Below are the code and all the weights of a small trained network. Each question names an input and a class and asks about switching units off, where a switched-off unit gives its printed mean instead of its output.

import numpy as np


def w(rows, s, z=0):
    codes = np.array(rows[::2]) - 128.0
    scale = np.full(codes.shape[1], s)
    scale[-1] = z or s
    return codes * scale


def norm(h):
    return h / np.sqrt((h * h).mean(-1, keepdims=True) + 1e-5)


def f(y):
    return y / 2 * (1 + np.tanh(0.7978845608 * (y + 0.044715 * y**3)))


def log_softmax(a):
    a = a - a.max(-1, keepdims=True)
    return a - np.log(np.exp(a).sum(-1, keepdims=True))


def net(x, mask):
    res = np.array(x, float).reshape(1, 8) / 4 @ E
    u = 0
    for l in range(3):
        y = f(norm(res) @ A[l][:, :-1].T + A[l][:, -1])
        res = res + np.where(mask[u : u + 11], y, B[l][:, -1]) @ B[l][:, :-1]
        u += 11
    return log_softmax(norm(res)[-1] @ U[:, :-1].T + U[:, -1])


A, B = {}, {}
E = w([
[123,129,134,123],'x0',
[130,129,130,128],'x1',
[145,24,165,110],'x2',
[125,128,143,115],'x3',
[176,131,52,42],'x4',
[129,128,133,126],'x5',
[127,130,132,125],'x6',
[254,160,179,171],'x7',
],0.0044)
A[0] = w([
[126,254,40,138,195],'L0N1',
[160,124,149,64,155],'L0N2',
[125,99,102,131,189],'L0N3',
[85,108,189,91,252],'L0N4',
[145,121,144,114,31],'L0N5',
[54,92,78,107,225],'L0N6',
[144,90,107,173,128],'L0N7',
[129,124,166,158,145],'L0N8',
[111,168,103,171,134],'L0N9',
[180,168,230,142,125],'L0N10',
[152,140,107,157,50],'L0N11',
],0.0078,0.0025)
B[0] = w([
[152,83,182,93,253],'L0N1',
[153,110,94,166,152],'L0N2',
[142,170,168,161,149],'L0N3',
[175,155,95,213,180],'L0N4',
[119,105,102,102,111],'L0N5',
[194,117,103,194,212],'L0N6',
[95,150,205,108,133],'L0N7',
[105,174,74,184,147],'L0N8',
[141,149,254,80,151],'L0N9',
[129,135,73,183,195],'L0N10',
[65,131,94,75,119],'L0N11',
],0.0048)
A[1] = w([
[144,69,152,99,174],'L1N1',
[149,49,84,122,120],'L1N2',
[181,141,139,107,118],'L1N3',
[163,18,82,168,92],'L1N4',
[100,238,126,67,114],'L1N5',
[226,145,51,64,124],'L1N6',
[143,137,124,139,8],'L1N7',
[116,166,81,224,149],'L1N8',
[108,254,107,107,226],'L1N9',
[114,95,166,180,117],'L1N10',
[35,119,101,108,192],'L1N11',
],0.0081,0.0012)
B[1] = w([
[183,178,148,137,145],'L1N1',
[139,149,161,142,176],'L1N2',
[78,132,140,183,164],'L1N3',
[125,123,189,107,219],'L1N4',
[183,94,163,143,151],'L1N5',
[89,141,150,108,255],'L1N6',
[98,104,92,101,125],'L1N7',
[88,155,129,29,216],'L1N8',
[188,1,207,150,169],'L1N9',
[122,170,166,108,171],'L1N10',
[139,80,103,230,131],'L1N11',
],0.0062,0.0048)
A[2] = w([
[215,225,200,131,101],'L2N1',
[48,54,193,56,115],'L2N2',
[84,124,79,254,255],'L2N3',
[158,171,210,115,149],'L2N4',
[76,162,243,134,130],'L2N5',
[184,125,38,173,178],'L2N6',
[203,107,72,14,210],'L2N7',
[5,126,93,54,151],'L2N8',
[184,121,37,79,90],'L2N9',
[102,124,176,148,139],'L2N10',
[120,241,102,92,79],'L2N11',
],0.0071,0.0022)
B[2] = w([
[90,73,33,146,254],'L2N1',
[153,85,8,193,180],'L2N2',
[202,255,120,178,146],'L2N3',
[50,120,38,162,236],'L2N4',
[160,132,170,2,242],'L2N5',
[142,212,46,196,114],'L2N6',
[44,212,218,173,179],'L2N7',
[116,102,57,163,152],'L2N8',
[183,245,180,73,122],'L2N9',
[181,133,46,23,163],'L2N10',
[124,44,125,99,145],'L2N11',
],0.0044,0.0063)
U = w([
[81,251,193,111,237],'0',
[204,37,205,125,183],'1',
[150,146,2,243,144],'2',
[92,101,92,97,176],'3',
[87,98,99,97,111],'4',
[105,94,96,96,13],'5',
[89,106,91,96,3],'6',
],0.0087,0.0021)

Each question gives the input, the list of numbers given to net, and the class t.
The units are the neurons (one row each of A and B). Each row of codes is followed by its name. A weight is (code - 128) times the scale printed after its matrix; where a second scale follows, it is the last column's (A, B and U).
mask holds one flag per neuron, layer by layer. A switched-off neuron (its flag False) gives its mean, the last column of its row in B, instead of its output. The means were averaged over made-up inputs and are rounded, as every weight is.
A unit's drop is (log p(t) with every unit on - log p(t) with that unit switched off) / (log p(t) with every unit on - log p(t) with every unit switched off).
The circuit of an input: a set's keep is (log p(t) with only the set's units on - log p(t) with every unit switched off) / (log p(t) with every unit on - log p(t) with every unit switched off). Starting from the 12 units with the biggest drops (on a tie, the unit counted first), units are removed one at a time, each time the one whose removal leaves the highest keep (on an exact tie, the one counted first), for as long as the keep stays at least 0.8.
circuit, biggest first: the units of the circuit, biggest drop first
most important unit: the unit with the biggest drop
k most important neurons: the k neurons with the biggest drops, biggest first
top k neurons in layer l: the k neurons of layer l with the biggest drops, biggest first
input [-7,-1,-8,-4,1,1,6,3], class 1: circuit, biggest first => [L1N9]
input [-2,-3,-7,-4,3,-2,5,3], class 1: 3 most important neurons => [L1N9; L1N5; L1N8]
input [-3,5,-2,-5,8,4,-6,-8], class 0: circuit, biggest first => [L2N7; L2N9; L2N1]
input [4,-2,-8,3,6,5,-8,4], class 1: 3 most important neurons => [L1N9; L1N5; L1N8]
input [6,-6,8,5,2,1,7,-8], class 1: 4 most important neurons => [L1N4; L0N6; L2N1; L2N4]
input [-6,7,-3,0,-2,-3,6,-8], class 2: circuit, biggest first => [L1N11; L2N3]
input [-2,-5,-4,8,0,-2,-8,4], class 3: 2 most important neurons => [L0N1; L1N11]
input [-4,-7,8,-2,-8,7,-7,3], class 0: 2 most important neurons => [L1N9; L0N1]
input [-3,-4,-2,0,-3,4,7,-7], class 2: top 2 neurons in layer 0 => [L0N1; L0N2]
input [6,-8,-2,8,-6,4,0,4], class 4: top 3 neurons in layer 1 => [L1N8; L1N11; L1N3]
input [-4,-4,7,1,-8,6,5,-8], class 0: circuit, biggest first => [L2N1; L2N3; L1N9]
input [0,5,0,3,6,8,4,5], class 0: top 3 neurons in layer 2 => [L2N7; L2N2; L2N9]
input [-5,-4,5,-3,-6,2,5,-2], class 0: circuit, biggest first => [L1N9; L2N1; L2N3]
input [5,4,-7,8,-1,3,0,-8], class 2: circuit, biggest first => [L1N11]
input [3,-3,1,-1,3,-2,-6,5], class 3: 2 most important neurons => [L1N6; L0N6]
input [0,1,-7,5,-1,-6,-5,-7], class 1: top 2 neurons in layer 1 => [L1N9; L1N5]
input [2,2,-5,8,-5,4,-2,3], class 6: 2 most important neurons => [L1N8; L0N10]
input [8,-1,1,1,-5,-3,-3,6], class 5: top 2 neurons in layer 1 => [L1N8; L1N11]
input [-5,3,3,5,-6,-3,-3,-6], class 0: top 2 neurons in layer 1 => [L1N9; L1N10]
input [-2,3,3,4,8,-1,-8,3], class 0: most important unit => L2N7
input [2,5,-6,8,8,1,0,6], class 0: top 3 neurons in layer 2 => [L2N7; L2N5; L2N10]
